Two labels a row:
[-0.92  1.52 -1.44 -3.60  0.89 -0.57  0.53 -2.53 -0.99 -1.12  0.13  0.80
  1.04  0.00 -0.42  3.05  0.10  2.56  0.51  0.22 -0.14 -0.32 -0.28] : L/Zm
[-1.72  0.89 -4.10 -3.86  2.31  0.12  1.65 -1.87 -1.54 -3.59 -0.92  0.04
  0.00  0.36  0.54  2.61  0.34 -0.06 -0.98  0.12  0.30  0.45 -2.16] : R/Zm
[ 0.09 -0.82  0.62 -1.22 -0.44  0.09  0.45 -1.61  0.59 -1.51 -0.34  1.14
  0.50 -0.43 -2.00 -0.52 -0.11 -1.54  1.17  0.04 -1.19  1.48  0.52] : R/NZ
[-1.85 -1.94 -2.17 -3.79 -3.66 -0.22  0.30  2.70  0.86 -1.96 -0.77  0.94
 -1.31 -0.97  0.82 -4.02  0.28 -3.52 -1.01  0.20  0.12  3.49  2.57] : R/NZ
[ 0.48 -0.78 -1.17 -3.07  2.77 -1.03  0.27 -0.22 -0.73 -1.61 -0.12 -2.80
  0.90  0.60 -0.01  1.27  0.13  0.24 -0.51  0.28 -0.71  1.35  0.55] : R/Zm
[ 0.18  0.56 -1.39 -2.11 -0.32  0.57  0.38  3.12 -0.11 -1.43  0.71  0.34
  0.95  0.04 -1.39  4.93 -0.19  0.69  0.03  0.97 -0.17 -0.27 -0.17] : V/Zm
[ 0.09  2.36 -2.39 -3.53 -1.40 -0.47  0.22  0.00 -0.54 -0.79  0.05  1.42
  0.83  0.72  0.86 -0.69  0.44 -0.51 -1.82  0.25  0.20 -0.75  0.13] : L/Zm
[-0.70  0.90 -0.96 -4.22 -2.44 -0.41  0.62 -1.24 -0.43 -0.89  0.03  0.82
  1.47  0.89 -0.24  1.23  0.02  0.24 -0.35  0.90 -0.79  2.30  0.57] : L/Zm
[ 0.27 -0.19  2.32 -2.32 -1.66  0.15  0.28 -2.68  0.80 -0.80  0.41 -0.65
  2.56 -0.27 -2.89 -0.87  0.02  0.61  1.23 -0.51 -2.61  1.49  0.60] : L/NZ
[-0.40  0.07 -1.49 -2.75  2.59  0.25  0.77 -0.15 -0.83 -1.04  0.19  0.49
  0.23  0.04  0.04  0.90  0.77  0.73 -1.16 -0.08 -0.89 -0.21 -0.20] : L/Zm
[-0.31 -1.43  0.48  0.40 -0.67 -0.05 -0.07 -2.66 -0.01 -1.47 -0.76  0.05
 -0.84 -0.66 -1.23 -2.52  0.65 -2.36  1.32 -0.65 -0.58  1.04  2.36] : R/NZ
[-0.24  0.04 -1.77 -2.77 -1.72  0.09  0.20  4.17  0.33 -0.40  0.33 -0.41
  0.83 -0.12  1.22 -2.18  0.06 -1.26 -1.61  0.02 -0.20  0.59  1.22] : R/Zm
[-1.24  2.53 -1.06 -3.76 -1.55 -0.32  0.68 -0.59 -1.77  0.36  0.22 -0.12
  1.02  0.89 -0.16  2.61 -0.78  0.21 -0.18  1.10 -1.20  0.23 -0.81] : L/Zm
[-0.01  1.58 -0.42 -0.70 -1.29  0.10  0.44  3.06 -0.12  0.14  0.93 -0.37
  0.23  0.92 -0.86  3.28 -0.12  0.75 -0.52  1.48 -0.20  0.36 -0.36] : V/Zm
[-1.04  1.26 -3.17 -6.16 -0.97 -0.05  0.78 -1.14 -1.30 -2.84 -0.70  0.36
  0.65  0.91 -0.35  2.03  0.66 -3.11 -1.07  1.18 -0.33  0.71  1.47] : L/Zm
[-0.05  0.72  0.29 -0.45 -1.57  0.25  0.38  3.20  0.90  0.34 -0.37 -0.49
  0.92 -0.37 -0.75 -1.64  0.18  0.78  0.21 -0.19 -0.87  0.38 -0.55] : R/NZ
[-0.62  2.01  0.79  0.56 -1.80 -0.75  2.08 -4.15 -0.29 -1.27 -0.54  0.13
  0.41  0.07 -1.45  1.70  0.38  0.70  0.33  0.06 -0.38  0.19 -0.49] : L/Zm
[-1.07 -0.85 -1.31 -3.77 -0.61 -0.06  0.03 -1.67  0.28 -1.35 -1.18  1.89
 -0.11 -0.33 -1.30 -1.02  0.06 -2.00 -0.53 -0.21 -0.69  1.24 -0.11] : L/NZ
[-0.25  1.62 -3.06 -4.23  0.83  0.23  0.76  3.23  0.92 -0.68  0.38  0.97
  0.92 -0.19  0.08  1.55  0.17  2.11 -1.86  0.66 -1.24 -0.71  0.02] : R/Zm
[-0.79  2.99 -2.23 -5.47 -2.09 -0.47  0.50 -0.23 -1.03  1.03  0.55  0.66
  2.36  0.84 -1.08  3.43 -0.05  1.72 -0.33  0.92 -1.58  0.11 -0.60] : L/Zm
[ 0.01 -0.66  1.07 -0.80 -0.93  0.57  0.75 -2.62 -0.35 -1.42 -0.56 -0.25
 -0.16 -0.17 -2.37  0.75  0.12 -2.48  1.44 -0.06 -0.71  2.16  0.35] : R/NZ
[-0.74  2.50 -3.50 -5.54 -2.57 -0.78  0.58  1.48 -1.08  0.10  0.11  0.31
  1.23  0.74  1.72  1.22 -0.15  1.16 -1.56  1.22  0.05 -0.77  0.43] : L/Zm

Two labels a row:
[-1.50  0.21  2.48  0.53 -0.46 -0.96  2.10 -0.09 -0.03 -0.31  0.24 -0.34
 -0.70  0.74 -2.16 -0.47  1.38 -1.05  0.06 -1.46  0.51 -0.64 -1.18] : [91]/QP
[ 1.70  0.02 -1.54  2.69 -0.51 -3.41  0.88 -1.22  0.24 -1.12  0.64 -1.62
 -0.23  0.22 -0.47 -1.21  0.74  0.72  1.34  0.38  1.75  0.43 -2.06] : [90]/DP
[-1.93  0.77  2.94 -0.51 -1.98 -0.75  1.94  0.64 -1.34 -0.85  0.27 -0.36
 -0.29 -0.08 -2.09 -0.21  0.35 -1.16 -0.45 -1.86  0.27 -0.44  0.07] : [91]/QP
[ 0.29 -0.30  4.88 -0.12 -0.61 -1.18 -2.83  0.14 -0.01  0.27  0.09  0.65
 -0.31  0.20 -0.97  0.23  0.81 -1.67  0.89 -2.32  0.53 -0.02 -1.68] : [91]/LG
[ 1.55  0.22 -0.27  1.41 -0.68 -2.07 -2.19 -0.38 -0.40 -1.37  0.92 -0.05
 -0.37  0.67  1.09 -0.88 -0.41 -0.44  1.07 -1.31  0.16  0.58 -1.41] : [90]/DP
[ 2.00 -0.93  0.78  2.58 -0.32 -2.21 -2.05  0.10 -2.07 -3.86  0.46  0.04
 -0.71 -1.68 -0.16 -1.03 -2.11 -1.10  4.78 -1.19  1.14  1.01  2.91] : [90]/DP
[ 1.90 -0.34  1.14  1.36 -0.73 -1.90 -1.60  0.01  0.01 -1.48  0.53  0.29
 -0.08 -0.74 -1.61 -1.01  0.39 -1.69  2.32 -2.05  1.88 -0.15 -1.07] : [91]/DP
[-0.77 -1.48  1.44  1.37  0.39 -2.59  3.17 -0.64 -0.39 -0.21  0.28 -0.86
 -0.90 -0.20 -1.03 -0.61  0.11  1.22  2.22  0.74 -0.08 -0.49  1.14] : [90]/QP
[ 0.00  0.11  2.23 -0.42 -0.35 -1.16  1.09  0.31 -0.80  0.01  0.09  0.47
 -0.28 -0.09 -2.24 -0.62  0.41 -1.06  0.27 -2.33  0.28 -0.63 -1.77] : [91]/Nj
[-0.89 -0.12  1.46  0.55 -0.21 -0.68  3.15 -0.03 -0.38  0.36  0.00 -0.84
 -0.15 -0.36 -3.00 -0.45  0.70 -0.58  0.37 -1.17  0.10 -0.89 -0.57] : [91]/QP
[-0.19 -1.23  1.42  0.96  0.30 -1.48  2.51 -0.17 -0.99  0.10  0.46 -0.11
  0.13 -0.60 -1.17 -0.66  0.13  0.97  2.39  0.38 -0.70 -0.26  0.68] : [90]/QP
[-0.96  0.10 -1.13  0.77 -0.15 -0.29  1.55 -0.36  0.53 -0.71  0.85 -0.64
 -0.27  0.55 -0.82 -0.67  0.16  0.22  0.00 -0.27  0.32 -0.34 -0.95] : [90]/DP
[-0.26 -0.07  4.38 -0.60  1.71 -0.70 -2.56  0.36 -0.52 -1.44 -0.28 -0.21
 -0.45 -0.09 -1.03  0.93 -0.02 -2.25  0.20 -2.08  1.51 -0.37  1.63] : [91]/LG
[ 0.43 -1.98  3.89  1.32 -1.19 -5.06 -0.26 -0.27 -2.90 -2.55  0.47 -0.94
 -1.25 -1.87 -0.88 -0.22 -0.16 -1.31  4.57 -1.48  2.08 -0.21  5.82] : [90]/Nj
[ 1.02 -1.01  2.43  0.99 -0.91 -4.72  0.64 -0.38 -2.29 -0.86  0.42 -0.11
 -0.62 -0.71 -1.84 -0.58  0.36 -0.21  2.37 -1.16  1.53 -0.38  1.48] : [90]/Nj
[ 1.11 -0.42  0.02  0.21 -0.12 -1.66 -1.03 -0.67  0.34 -0.15  0.14 -0.15
 -0.22 -0.37  0.22 -0.25  0.17 -0.60  0.89 -0.31  1.50  0.23  0.48] : [90]/DP
[ 2.53 -0.63  0.18  1.38 -0.54 -2.63 -2.55 -0.01 -0.93 -1.39  0.65  0.13
 -0.19 -0.57  0.10 -0.70 -0.43 -0.56  2.68 -1.45  1.33  0.52 -0.55] : [90]/DP
[ 0.21  0.02  4.29 -0.55  0.06  0.77 -3.37  0.30  0.26 -0.57  0.00  0.69
 -0.25  0.22 -0.98 -0.01  0.13 -1.98  1.15 -2.03  0.32  0.20 -0.78] : [91]/LG
[-1.61 -0.22  2.27  0.14 -0.62 -1.27  2.51  0.37 -1.69 -0.92  0.47 -0.50
 -0.63 -0.29 -1.88  0.49  0.11 -0.81  0.46 -1.50  0.40 -0.30  2.27] : [91]/QP
[ 0.67  0.49  0.41  0.28 -0.62  0.22 -0.53 -0.18  1.23  0.22  0.41  0.25
  0.26  0.69 -0.29 -0.16  0.48 -0.59 -1.05 -0.57  0.02 -0.11 -2.79] : [91]/TZ
[ 0.38 -1.13  2.10  0.78 -0.57 -3.73  1.68 -0.24 -2.32 -1.29  0.60 -0.35
 -0.57 -0.47 -1.43 -0.69 -0.08  0.44  2.77 -0.36 -1.39 -1.50  1.46] : [90]/Nj
[ 2.47  0.03 -0.19  2.14  0.23  0.00 -1.64 -0.12  1.49 -1.13  0.60  0.28
 -0.67 -0.27 -0.55 -0.82  0.26 -2.41  1.84 -1.57  2.08 -0.13 -2.48] : [91]/DP
[-0.49 -1.74  1.92  1.03  0.18 -2.97  2.37 -0.91 -0.69  0.38  0.48 -0.70
 -0.42 -0.21 -1.58 -0.21  0.36  1.34  2.18  1.47  0.04 -0.38  1.09] : [90]/QP
[ 2.67  0.09 -2.36  2.18 -0.74 -3.00  0.72 -0.59 -0.31 -0.59  0.95 -0.46
 -0.17 -0.62 -0.96 -1.23  0.33 -0.07  1.33 -0.61  2.25  1.04 -0.11] : [90]/DP
[ 1.51  0.48 -0.17  1.16 -0.90 -3.54 -0.16 -0.73 -0.61 -1.00  0.37 -0.33
 -0.38  0.10  1.03 -1.00 -0.40  0.10  0.76 -0.34  0.96  0.38 -0.16] : [90]/DP
[ 1.85  0.14  0.85  0.54 -0.25 -0.59 -1.61  0.01  1.34 -0.22  0.31  0.06
 -0.15 -0.43 -1.62 -0.76  1.23 -2.10  0.34 -2.11  1.71 -0.27 -2.69] : [91]/DP
[ 3.08 -0.81  0.40  2.46 -0.60 -2.72 -1.68  0.42 -1.95 -3.55  0.76  0.05
 -0.66 -1.93 -1.63 -1.47 -0.49 -2.26  3.86 -2.42  2.26  0.39  1.78] : [90]/DP
[-0.11 -1.22  2.02  0.74 -0.32 -3.12  1.04  0.43 -2.38 -1.20  0.21 -0.39
 -0.23 -1.18 -1.21 -0.55 -0.38  0.24  2.64  0.19  0.36 -0.31  3.52] : [90]/QP
[ 2.46 -0.26 -2.53  1.84 -0.57 -3.66 -1.32 -0.46 -1.29 -2.52  0.60  0.18
 -0.05 -1.20  0.23 -1.13 -0.67 -0.32  2.30 -0.32  2.26  0.83  1.76] : [90]/DP
[ 0.02  0.24  2.99  1.07 -0.77 -3.18  1.32 -0.49 -0.40 -2.06  0.57 -0.49
 -0.95  0.29 -1.52 -0.74  0.85 -0.52  0.55 -1.65  1.14 -0.40 -0.83] : [91]/Nj
[ 0.31 -0.65  3.00  0.76 -0.49 -3.02 -0.69 -0.47 -2.11 -1.87  0.11 -0.51
 -0.78 -0.27 -0.45 -0.44  0.11 -0.95  2.30 -1.55  0.75  0.28  1.13] : [91]/LG
[ 0.52  0.80 -0.23  0.27 -0.22 -0.16  0.07 -0.30  0.86  0.03  0.18  0.06
  0.19  0.62 -0.38 -0.45  0.60 -0.64 -1.15 -1.77  0.95 -0.19 -3.27] : [91]/TZ
[ 0.13 -0.58  1.84 -0.58 -0.66 -2.56 -1.32 -0.57 -0.56 -0.28  0.31 -0.40
 -0.29  0.12  0.73  0.48 -0.03  0.61  0.62  0.86  0.43 -0.55  0.71] : [90]/LG
